Below are the code and all the weights of a small trained network. Each question names an input and a class and asks about switching units off, where a switched-off unit gives its printed mean instead of its output.

import numpy as np


def w(rows, s, z=0):
    codes = np.array(rows[::2]) - 128.0
    scale = np.full(codes.shape[1], s)
    scale[-1] = z or s
    return codes * scale


def f(y):
    return y / 2 * (1 + np.tanh(0.7978845608 * (y + 0.044715 * y**3)))


def log_softmax(a):
    a = a - a.max(-1, keepdims=True)
    return a - np.log(np.exp(a).sum(-1, keepdims=True))


def net(x, mask):
    res = np.array(x, float).reshape(1, 7) / 4 @ E
    y = f(res @ A[0][:, :-1].T + A[0][:, -1])
    res = res + np.where(mask, y, B[0][:, -1]) @ B[0][:, :-1]
    return log_softmax(res[-1] @ U[:, :-1].T + U[:, -1])


A, B = {}, {}
E = w([
[128,127,128],'x0',
[140,17,142],'x1',
[128,129,127],'x2',
[128,128,127],'x3',
[129,127,128],'x4',
[133,110,2],'x5',
[14,126,125],'x6',
],0.0087)
A[0] = w([
[206,182,124,129],'n1',
[112,149,68,126],'n2',
[177,78,30,148],'n3',
[167,111,221,253],'n4',
[132,124,146,177],'n5',
[88,168,192,180],'n6',
[119,130,107,118],'n7',
[72,5,147,6],'n8',
[178,90,152,120],'n9',
[144,117,94,141],'n10',
[128,128,104,128],'n11',
[127,128,133,147],'n12',
[159,106,152,130],'n13',
[209,59,144,96],'n14',
[136,135,130,136],'n15',
[96,130,63,128],'n16',
[104,161,167,175],'n17',
[172,93,140,95],'n18',
[229,191,124,142],'n19',
[104,128,93,123],'n20',
[182,82,125,74],'n21',
[104,143,55,134],'n22',
[99,166,180,196],'n23',
],0.016,0.0028)
B[0] = w([
[186,148,130,207],'n1',
[108,192,140,175],'n2',
[115,127,3,228],'n3',
[121,118,234,255],'n4',
[133,116,143,145],'n5',
[139,32,108,210],'n6',
[122,150,128,134],'n7',
[227,157,138,202],'n8',
[91,125,156,181],'n9',
[118,146,94,151],'n10',
[120,150,118,137],'n11',
[131,122,131,132],'n12',
[109,127,154,160],'n13',
[50,108,135,215],'n14',
[134,126,129,132],'n15',
[109,198,147,182],'n16',
[130,69,115,179],'n17',
[95,123,139,165],'n18',
[203,150,132,235],'n19',
[120,167,139,150],'n20',
[82,112,108,173],'n21',
[101,204,143,190],'n22',
[135,48,112,198],'n23',
],0.05,0.0092)
U = w([
[254,90,213,153],'0',
[217,197,77,114],'1',
[112,30,92,215],'2',
[43,204,181,184],'3',
[29,93,225,75],'4',
[29,107,66,6],'5',
],0.0043,0.0023)

Each question gives the input, the list of numbers given to net, and the class t.
The units are the neurons (one row each of A and B). Each row of codes is followed by its name. A weight is (code - 128) times the scale printed after its matrix; where a second scale follows, it is the last column's (A, B and U).
mask holds one flag per neuron, in row order. A switched-off neuron (its flag False) gives its mean, the last column of its row in B, instead of its output. The means were averaged over made-up inputs and are rounded, as every weight is.
A unit's drop is (log p(t) with every unit on - log p(t) with that unit switched off) / (log p(t) with every unit on - log p(t) with every unit switched off).
The circuit of an input: a set's keep is (log p(t) with only the set's units on - log p(t) with every unit switched off) / (log p(t) with every unit on - log p(t) with every unit switched off). Starting from the 12 units with the biggest drops (on a tie, the unit counted first), units are removed one at a time, each time the one whose removal leaves the highest keep (on an exact tie, the one counted first), for as long as the keep stays at least 0.8.
circuit, biggest first: the units of the circuit, biggest drop first
k most important neurons: the k neurons with the biggest drops, biggest first
drop of u: that unit's drop, to one decimal
input [-4,-3,-2,7,4,6,1], class 3: circuit, biggest first : [n22]
input [-7,5,7,3,0,0,8], class 0: 2 most important neurons : [n3; n8]
input [6,5,2,-3,-3,1,0], class 5: circuit, biggest first : [n19; n4]
input [5,-6,2,-5,-4,2,2], class 3: 3 most important neurons : [n3; n8; n19]
input [6,6,-8,8,-7,1,0], class 5: circuit, biggest first : [n19; n3]
input [5,2,0,-1,6,-5,6], class 0: 2 most important neurons : [n8; n3]
input [-8,2,-3,4,2,4,-1], class 5: 2 most important neurons : [n3; n19]
input [-5,0,-6,-4,0,-8,1], class 2: 2 most important neurons : [n6; n19]
input [-3,-3,0,1,-3,1,-6], class 1: 3 most important neurons : [n4; n6; n23]
input [4,-1,-1,-6,6,-7,3], class 2: 2 most important neurons : [n6; n19]
input [-1,-1,-4,-2,-1,1,2], class 3: 4 most important neurons : [n3; n19; n8; n6]
input [0,-2,6,2,2,4,1], class 3: 2 most important neurons : [n8; n19]
input [8,2,-6,1,2,6,7], class 1: 3 most important neurons : [n8; n4; n14]
input [-1,8,6,-8,-5,8,-2], class 5: circuit, biggest first : [n3]
input [-1,5,0,5,2,6,3], class 1: drop of n8 : 0.2
input [3,-4,-8,1,-3,2,1], class 3: drop of n2 : 0.2
input [-6,-5,-5,6,7,4,8], class 3: drop of n2 : 0.0
